How the items are linked:
from | δ β ε π
J148 | J694 J125 J679 J753
J175 | J923 J417 J666 J136
J577 | J156 J347 J155 J666
J380 | J456 J719 J699 J126
J951 | J657 J380 J719 J491
J347 | J497 J155 J479 J734
J734 | J347 J923 J654 J171
J200 | J417 J259 J171 J963
J694 | J259 J824 J136 J148
J222 | J699 J951 J380 J25
J753 | J148 J78 J288 J795
J849 | J78 J977 J542 J657
J456 | J977 J968 J795 J380
J802 | J126 J192 J25 J156
J923 | J155 J654 J577 J175
J25 | J222 J491 J126 J210
J210 | J25 J440 J802 J155
J126 | J380 J426 J222 J802
J417 | J654 J666 J734 J200
J479 | J440 J156 J497 J654
J795 | J753 J849 J977 J699
J657 | J849 J456 J968 J951
J542 | J18 J753 J78 J968
J136 | J175 J200 J259 J679
J699 | J795 J657 J456 J222
J192 | J426 J25 J491 J497
J491 | J951 J126 J426 J440
J18 | J963 J148 J125 J542
J679 | J136 J963 J694 J288
J171 | J734 J175 J417 J824
J440 | J491 J802 J192 J479
J963 | J200 J694 J824 J18
J288 | J679 J18 J148 J977
J719 | J968 J699 J657 J426
J426 | J719 J222 J951 J192
J259 | J666 J171 J175 J694
J125 | J824 J679 J963 J78
J155 | J210 J479 J156 J923
J497 | J192 J210 J440 J347
J156 | J802 J497 J210 J577
J666 | J577 J734 J923 J259
J977 | J288 J542 J753 J456
J654 | J479 J577 J347 J417
J968 | J542 J795 J849 J719
J78 | J125 J288 J18 J849
J824 | J171 J136 J200 J125

The rows follow the links: the fewer symbols apart two items are, the more alike their rows tend to be.

Known rows, each with its item:
[-12   7 -51  52 -16 -17  -4 -22 -67 -42 -26 -47  50  -5 -45 -57  38 -19 -51 -77   2  -4  -2  -6 -36 -31   9 -15  -8   0  66 -35  58  18 -31 -64 -46 -31  59  17   8   5  36 -42 -25 -19  21 -28  21]: J795
[  1  48  -4  39  11  23 -20 -32 -18 -50 -11 -38  -9 -30 -18 -68  59 -27 -75 -87  34  39  35 -29 -38 -32  -4  34  24   2  11 -70  44 -24   2 -71 -38 -60  26  -2 -14 -33  18 -28  -9 -44  39 -17   8]: J456
[ 17 -36 -18 -20   7 -13  -7   9 -80   0  44  19   3 -36 -28 -63 -10 -27 -31 -73 -40  19 -11  22  71 -45  11  46   8   9  48  60  -6 -44  36  -9 -30 -69  14 -27  -6  86  -8 -52  44 -13  19  -6 -26]: J78
[ -9 -15 -57  54 -22 -30 -15 -25 -80 -16 -37 -28  57  -6 -40 -47   0 -30 -46 -68   9 -17 -14   5 -26 -55   1 -21 -16  -4  71  -2  69  24 -29 -54 -60 -11  72  10   5  34  24 -46 -16   4  23 -41  15]: J849
[-39   8  15   2 -16  -4 -45  -8   8  51  -6  -6  12  41   1 104 -42  16  38  82  78 -45 105  31  41  -1   2 -31 -23  46 -16  34 -20  30 -47 -13  44 -43  -9 -35  20   5  -7  36 -24  -9   6   8 -34]: J175
[ -9 -42 -58  50  -7 -49 -27 -15 -75  14 -28 -18  26  -3 -54 -16 -27 -56 -34 -61   8 -27  -4  26   8 -73   0  -2  -9   3  46  26  50  12 -34 -47 -81  -2  78  12   1  62  11 -36  -6  21  31 -45  -2]: J977
[-39  -9  -7 -38 -69  46  42 -58 -23 -68 -19 -35  18  39  12  61   0  34  41  42 -17 -30 -20   1  17  22  22  -8 -99  13   0 -42 -23  32  -3  -3   7  14 -52  10  28  -4  31  52 -53 -10  23  65   2]: J654
[ 37  24 -14  24  90  57  -6  15  52 -26  40 -23 -48  14  36 -18  25 -19  25   8   0  33 -29 -30 -16  51 -39 -16  72 -64 -44 -37   9 -87  34  11  13  26 -35 -18 -73 -31 -15 -37   4   6 -21  26  -4]: J126
[ 46   0  -7  34 108  19 -17  26  58  13  36  -3 -71  20  32  10  22 -10  23  13  22  33 -35 -16  -2  51 -27  -5  78 -72 -49 -19  21 -79  32  23  -3  37 -24 -22 -62 -11 -25 -24  -2  25 -25   4 -23]: J491
[  3  54  33  64   6  14 -40 -20  10  10 -27 -31 -45 -27  30 -28  15 -60 -34 -55  62  10  45 -28 -52 -59 -14  25  44 -23 -58 -58  44   5  19 -51 -44  -7  28  10 -45 -44 -25  -3  -5  -2  30 -37  -3]: J699
[  4 -51 -11 -28  46  10  53 -14  48 -33  15  13 -40  -2  -1  19  83  60  -9  10 -36  53 -75   1   8  70  57  62 -12  -8   3 -55   9 -18  10  40 -15  49 -11   9  33 -24  14  20 -31  15 -26  64  19]: J497
[ 23 -26  -8 -33  -9 -10  15  23 -62 -21  41  17  27 -32 -31 -89  -9 -21 -27 -72 -76   5 -36  13  51 -16   3  26   3  12  66  61 -26 -44  26  14  -6 -60  -2  -8   3  64   5 -47  40 -13  14  -9 -16]: J288
[ 13 -11  31 -45 -40 -60  -2  56 -11  67  -7  66  16 -37   2 -38 -65 -15  -5   4 -27 -29  11  24  15 -47 -20  -5  16  28  10 108 -38  46  15  44  20  11  24  11  10  17 -27   0  77  11 -23 -65   1]: J679
[ -4  34 -25  48  -3   9 -14 -24 -44 -45 -29 -55  28 -15 -31 -73  58 -20 -76 -95  18  27   7 -25 -49 -19   6  11   3   6  56 -58  47  -7 -22 -69 -29 -54  34   6  -7 -20  24 -42 -19 -49  32 -12  16]: J968

Each walk starts at a row. The symbols on each line, taken left to right, move it on to the next item.
Answer with the item's row; about right is enough.
---
[ 43 -26 -25  41 100   2  -7  29  61  51  17  23 -72  15  21  33   6  -9  31  37  22  21 -46   1   3  40 -18 -15  66 -73 -43  -2  25 -51   9  40 -11  66  11  -8 -56  -9 -19 -10  -9  56 -33 -11 -10]
ε π β
[ 24 -35 -42  41  89 -12  -4  17  61  36   8  22 -41  27  10  44   1  -1  33  41  16  -2 -75   3 -18  50 -23 -24  50 -65 -28  -9  36 -26 -12  44 -24 101  14  12 -27  -3 -11  -1 -23  74 -54 -12   6]
β β δ ε
[  6  54  18  60  -3   0 -37 -23   0  15 -39 -21 -40 -18  47 -28 -14 -64 -21 -20  51 -23  26 -29 -75 -58 -32 -16  40 -55 -63 -41  41  14  11 -46 -40  29  29  24 -56 -30 -26 -12   4  13  34 -53  -5]
---
[ 13 -36 -46   7  57  -1  48  17  49 -20  -2  10  -3  28 -20  23  45  54   5  34 -27  16 -95  -4 -20  68  -3 -19  -7 -33  26 -34  26  -4  -1  41  -7  95   6  17  14 -20  18  10 -35  47 -50  31  34]
δ β δ
[ 17  76   9  61  -7  26 -18  -9  18  -7 -39 -36 -15   8  48 -27 -29 -61  -7 -25  36 -27   4 -41 -92 -37 -53 -49  36 -62 -54 -44  34  15  -1 -37 -25  56   9  40 -65 -37  -9 -15  -2  16  17 -43  14]
π ε
[ 26  74  -3  34  22  63  10   7  29 -45   4 -44   8  26  34 -40   8 -30  25 -19  -1  -9 -31 -49 -76  26 -53 -66  40 -78 -27 -47   5 -44  11 -18  23  34 -32  22 -84 -41  -5 -41  -3   0 -15 -13  26]
---
[  2  48  19  44  11  10 -31 -33  -5  -7 -11 -42 -37 -37   7 -56  41 -46 -52 -78  52  21  44 -38 -41 -47  -8  49  41 -14 -23 -72  26 -12  19 -69 -38 -39  31   1 -31 -31 -17 -16  -4 -36  45 -28  -5]
β δ β ε ε
[  4 -10 -12 -39 -36 -14  29  26 -61 -18  23  32  60 -26 -29 -92 -23  -3 -20 -63 -91 -10 -41   7  27 -14 -11  -8 -14  20  74  65 -33  -9  29  25   8 -30 -16  11   4  49  30 -52  55 -20 -12 -13   7]
π β
[ 12 -53 -17  11  15 -34 -22  -1 -76  31  26  18 -12 -32 -26 -46 -24 -48 -25 -75 -17   9  -7  34  62 -64  15  48   7   9  39  58  25 -31  15 -17 -67 -48  45 -28  -3  79  -6 -54  24   1  35 -32 -29]
---
[ 12  -7  18 -43 -53 -48  12  44 -32  30  -5  56  50 -22  -9 -53 -70  -3  -3 -10 -69 -46  -9  11   7 -36 -22 -22  -8  11  33  96 -36  42   7  45  16  13  12  28  12  28   5 -20  76  13 -23 -52  19]
ε π β
[ 22  -4  -8 -43 -48 -28  37  42 -46   2   5  25  63 -30 -15 -73 -52  -8  -1 -34 -90 -24 -26  12   9 -17 -22 -16 -24  18  63  91 -36  20  14  33   2 -10   1  19   9  47   6 -43  69  -6 -20 -36  13]
β π π π π
[ 15  78  -3  49  -3  50   2   3  23 -30 -24 -37  16  22  41 -27 -14 -56  12  -9   8 -25  -8 -49 -94  -2 -60 -65  30 -76 -32 -49  21 -12   2 -32  16  50 -10  24 -70 -42   0 -34  -4  17  -4 -26  28]
---
[  0 -34 -35 -14  49  -3  51   1  58 -32   0  15  -7   9 -18  17  73  62   8  23 -51  51 -90  -1 -14  91  38  16   1 -23  24 -49  27 -18  -6  41  -2  70  -6  22  28 -33  29  10 -30  22 -42  48  28]
δ β π β
[ 30 -42 -42  21  69 -16  23  22  57  13 -12  16   1  25   7  38   9  18  31  44  -8  11 -97   3 -23  57 -14 -37  18 -50   1  -5  41  -3 -13  46 -16 107  23  21  -5  -1  10   0 -21  66 -52   0  22]
π δ π
[  8 -54   4 -36  36   7  42 -34  38 -19  18  26 -78 -21  14  31  68  57   5  21 -29  55 -56  19  23  50  72  82  -9   4 -19 -49  11  -2  28  29 -28  34 -13  -2  56 -17  15  64 -35  16  -6  71   4]
---
[ 46  58 -10  36  56  63   6  12  38 -36  15 -41 -25  19  34 -30  30 -30  20 -25 -22  10 -35 -48 -45  47 -61 -45  43 -68 -31 -53  -6 -71  31  -3  35  14 -42   8 -84 -26   0 -54  -6  -2 -13  12   0]
ε δ δ ε
[ 13 -50 -36  31   1 -45 -35  -9 -82  25   2  12  -2 -22 -24 -35 -27 -60 -29 -71  12 -16  -1  26  38 -73   2  34   4  -3  35  53  35   6  -9 -33 -84 -22  63  -8   1  70   0 -38   2  20  33 -39 -24]
---
[ -4 -68  19 -49  16  -7  24 -47  31  -7   0  33 -86 -28  18  61  38  23   6  37  -9  42 -44  17  30  12  62  92 -30   5 -42 -37  18  18  31  30 -49  57 -12   1  48  -5 -13  78 -26  36  12  50   2]
π δ β π
[-45 -31  -2 -44 -65  17  42 -54 -29 -51 -20 -15  -1  33  27  73 -26  15  35  56 -24 -27 -30   9  10   7  31   0 -98  -2 -13 -32  -2  62  -6   0 -32  59 -32  23  42  -3   6  69 -47  25  14  46  11]
ε π
[-45 -11  -1 -38 -62  60  31 -48 -37 -60   8 -48  19  33   8  56   6  25  42  39 -17  -7  26   3  29  32  35  12 -88  30   3 -35 -33  -3   4 -13  27 -39 -69 -10  16  -4  14  43 -53 -17  32  81 -11]
---
[-27  -8  14 -17 -10  20 -39 -29  -5  33   6  -9  -7  30  11  99 -24  17  34  74  70 -28  96  34  65   3  19  -4 -37  44 -34  16 -24   7 -17  -9  44 -65 -22 -43  14  14 -26  40 -27 -13  22  31 -38]
β δ β
[-41 -49   4 -32 -57   6  32 -45  -8 -23 -27   7 -37  14  18  78 -31  16  40  60 -11 -11 -29  23  16 -15  47  32 -72  -4 -30 -41  13  68   6   2 -49  72 -18  30  41   5  -6  75 -47  49  21  44   8]
δ π π
[-41  -1   8 -39 -44  61  13 -38  -9 -39  22 -38 -14  31   9  71   2  26  43  36  21   3  48   8  59  30  38  27 -61  46 -13 -27 -35 -10  -1 -20  43 -67 -58 -43  13  -9   0  43 -42 -32  29  81 -33]
---
[  6   9  60 -40 -25 -58 -23  52  20  82  -1  68   4 -51  10 -30 -56 -10 -28  13  -5 -17  38  20  25 -41 -16  23  32  48  -8  98 -59  35   5  46  35 -17  10   1  24  13 -35   4  90  -9 -17 -53 -15]
β δ δ
[-33  -7  23 -24 -29  46 -20 -39  -7   1   9 -34 -25  37   8  97 -19  24  34  55  45 -14  78  16  61  17  25  28 -36  28 -18 -11 -41 -18  -5 -19  32 -74 -59 -49  14  11 -16  41 -34 -16  32  65 -40]
δ ε π δ
[-18 -58  22 -43 -16 -10  15 -48   7  -1 -18  21 -73 -13  20  72   4  19  19  54   4  11 -33  26  24   5  54  78 -50  -1 -52 -32  17  53  21  30 -56  64   3  18  48 -16  -4  70 -40  50  17  43   2]
---
[-30  19   4   8 -25 -11 -29  15  15  43 -22  -7  51  49 -11  83 -41  31  27  78  65 -46  79  23  11  -1 -11 -64 -26  55  -4  44 -21  47 -60   0  70 -27   5 -19  17   1   2  28 -11 -16 -21  -3  -1]
ε β π
[-28  26   9  -3 -35 -18 -13  35  25  32 -22  -1  86  43 -19  50 -23  57  23  63  37 -49  72   7 -10  18 -10 -68 -28  58  25  38 -38  36 -58  15  90 -33   1 -13  30 -13  19  17 -14 -26 -32  -6  11]
δ π π
[  7  22  69 -51   4 -36 -11  56  33  67  25  54   3 -47   3 -30 -15  20 -22   7  -2  10  70   9  29 -15  -2  26  41  59  -5  80 -68  12  11  31  64 -53  -3 -22  27  -7 -32   8  75 -29  -9 -32 -14]
